Below is a small trained network, with its code and all its weights. Each question gives an input and a class and asks what happens when units are switched off, that is, made to give their printed mean instead of their output.

import numpy as np


def w(rows, s, z=0):
    codes = np.array(rows[::2]) - 128.0
    scale = np.full(codes.shape[1], s)
    scale[-1] = z or s
    return codes * scale


def norm(h):
    return h / np.sqrt((h * h).mean(-1, keepdims=True) + 1e-5)


def f(y):
    return np.maximum(y, 0)


def log_softmax(a):
    a = a - a.max(-1, keepdims=True)
    return a - np.log(np.exp(a).sum(-1, keepdims=True))


def net(x, mask):
    res = np.array(x, float).reshape(1, 8) / 4 @ E
    u = 0
    for l in range(2):
        y = f(norm(res) @ A[l][:, :-1].T + A[l][:, -1])
        res = res + np.where(mask[u : u + 3], y, B[l][:, -1]) @ B[l][:, :-1]
        u += 3
    return log_softmax(norm(res)[-1] @ U[:, :-1].T + U[:, -1])


A, B = {}, {}
E = w([
[156,75,112,163,133,92,154,121,84,156,183],'x0',
[174,162,134,135,110,190,91,99,129,167,103],'x1',
[127,156,106,177,118,101,120,151,147,204,115],'x2',
[144,107,124,122,129,157,91,98,152,140,123],'x3',
[254,153,49,111,119,134,73,40,162,163,170],'x4',
[131,133,77,101,85,145,155,100,115,130,177],'x5',
[130,148,96,173,142,175,101,124,92,149,67],'x6',
[181,143,108,66,139,86,130,102,159,118,174],'x7',
],0.0083)
A[0] = w([
[168,156,160,94,77,166,184,82,132,180,216,62],'0.n0',
[163,157,95,152,157,90,119,33,151,79,228,10],'0.n1',
[51,15,150,13,94,12,198,251,4,52,124,11],'0.n2',
],0.0042,0.0013)
B[0] = w([
[246,85,138,138,193,108,140,110,166,25,69,178],'0.n0',
[145,55,51,53,89,210,200,74,187,196,152,187],'0.n1',
[2,66,165,94,236,106,253,195,67,158,208,255],'0.n2',
],0.0084,0.0058)
A[1] = w([
[63,118,109,76,138,53,126,156,87,133,167,92],'1.n0',
[142,204,140,254,113,198,30,117,127,123,57,85],'1.n1',
[152,154,167,195,135,205,109,144,138,160,53,2],'1.n2',
],0.0067,0.00034)
B[1] = w([
[185,85,154,53,168,142,91,111,53,100,96,248],'1.n0',
[83,129,241,246,112,144,210,161,188,125,104,255],'1.n1',
[109,170,95,156,62,159,85,170,172,240,109,226],'1.n2',
],0.012,0.005)
U = w([
[88,85,186,90,222,86,204,181,38,89,130,139],'0',
[98,194,162,229,98,172,145,142,194,202,53,3],'1',
[253,119,45,108,141,117,112,41,194,127,158,254],'2',
],0.0081,0.00043)

Each question gives the input, the list of numbers given to net, and the class t.
The units are the neurons (one row each of A and B). Each row of codes is followed by its name. A weight is (code - 128) times the scale printed after its matrix; where a second scale follows, it is the last column's (A, B and U).
mask holds one flag per neuron, layer by layer. A switched-off neuron (its flag False) gives its mean, the last column of its row in B, instead of its output. The means were averaged over made-up inputs and are rounded, as every weight is.
A unit's drop is (log p(t) with every unit on - log p(t) with that unit switched off) / (log p(t) with every unit on - log p(t) with every unit switched off).
The circuit of an input: a set's keep is (log p(t) with only the set's units on - log p(t) with every unit switched off) / (log p(t) with every unit on - log p(t) with every unit switched off). Starting from all 6 units, units are removed one at a time, each time the one whose removal leaves the highest keep (on an exact tie, the one counted first), for as long as the keep stays at least 0.8.
units of the circuit, in order: the units of the circuit, biggest drop first
most important unit: the unit with the biggest drop
k most important neurons: the k neurons with the biggest drops, biggest first
top k neurons in layer l: the k neurons of layer l with the biggest drops, biggest first
drop when u is switched off: that unit's drop, to one decimal
input [-7,-7,-7,-1,5,3,2,-3], class 2: units of the circuit, in order : [0.n2]
input [-2,8,4,-6,8,2,7,6], class 1: units of the circuit, in order : [0.n2; 1.n1]
input [-4,4,-7,-6,2,6,-7,-4], class 2: top 2 neurons in layer 1 : [1.n1; 1.n0]
input [1,-7,8,-4,7,-5,-2,-3], class 2: 3 most important neurons : [1.n1; 0.n2; 1.n2]
input [4,6,2,-7,7,-5,5,4], class 1: 3 most important neurons : [0.n2; 1.n1; 1.n0]
input [-5,-7,0,-7,6,7,5,-4], class 2: 2 most important neurons : [1.n1; 0.n2]
input [-3,8,1,2,8,-2,1,1], class 1: units of the circuit, in order : [1.n1; 0.n2]
input [-6,-3,-2,0,4,-5,-5,-5], class 1: 2 most important neurons : [0.n2; 0.n1]
input [0,-5,7,3,4,6,2,-2], class 2: top 2 neurons in layer 1 : [1.n1; 1.n2]
input [6,-1,1,-2,1,-6,5,8], class 2: 2 most important neurons : [0.n2; 1.n1]
input [-3,0,-2,3,-5,2,8,4], class 1: drop when 0.n2 is switched off : 2.9
input [3,1,-2,1,0,-2,0,5], class 2: drop when 0.n2 is switched off : 0.1
input [1,2,-2,-6,2,0,-1,1], class 2: drop when 0.n0 is switched off : 0.0
input [-1,-8,-2,3,4,-4,8,5], class 2: most important unit : 0.n2
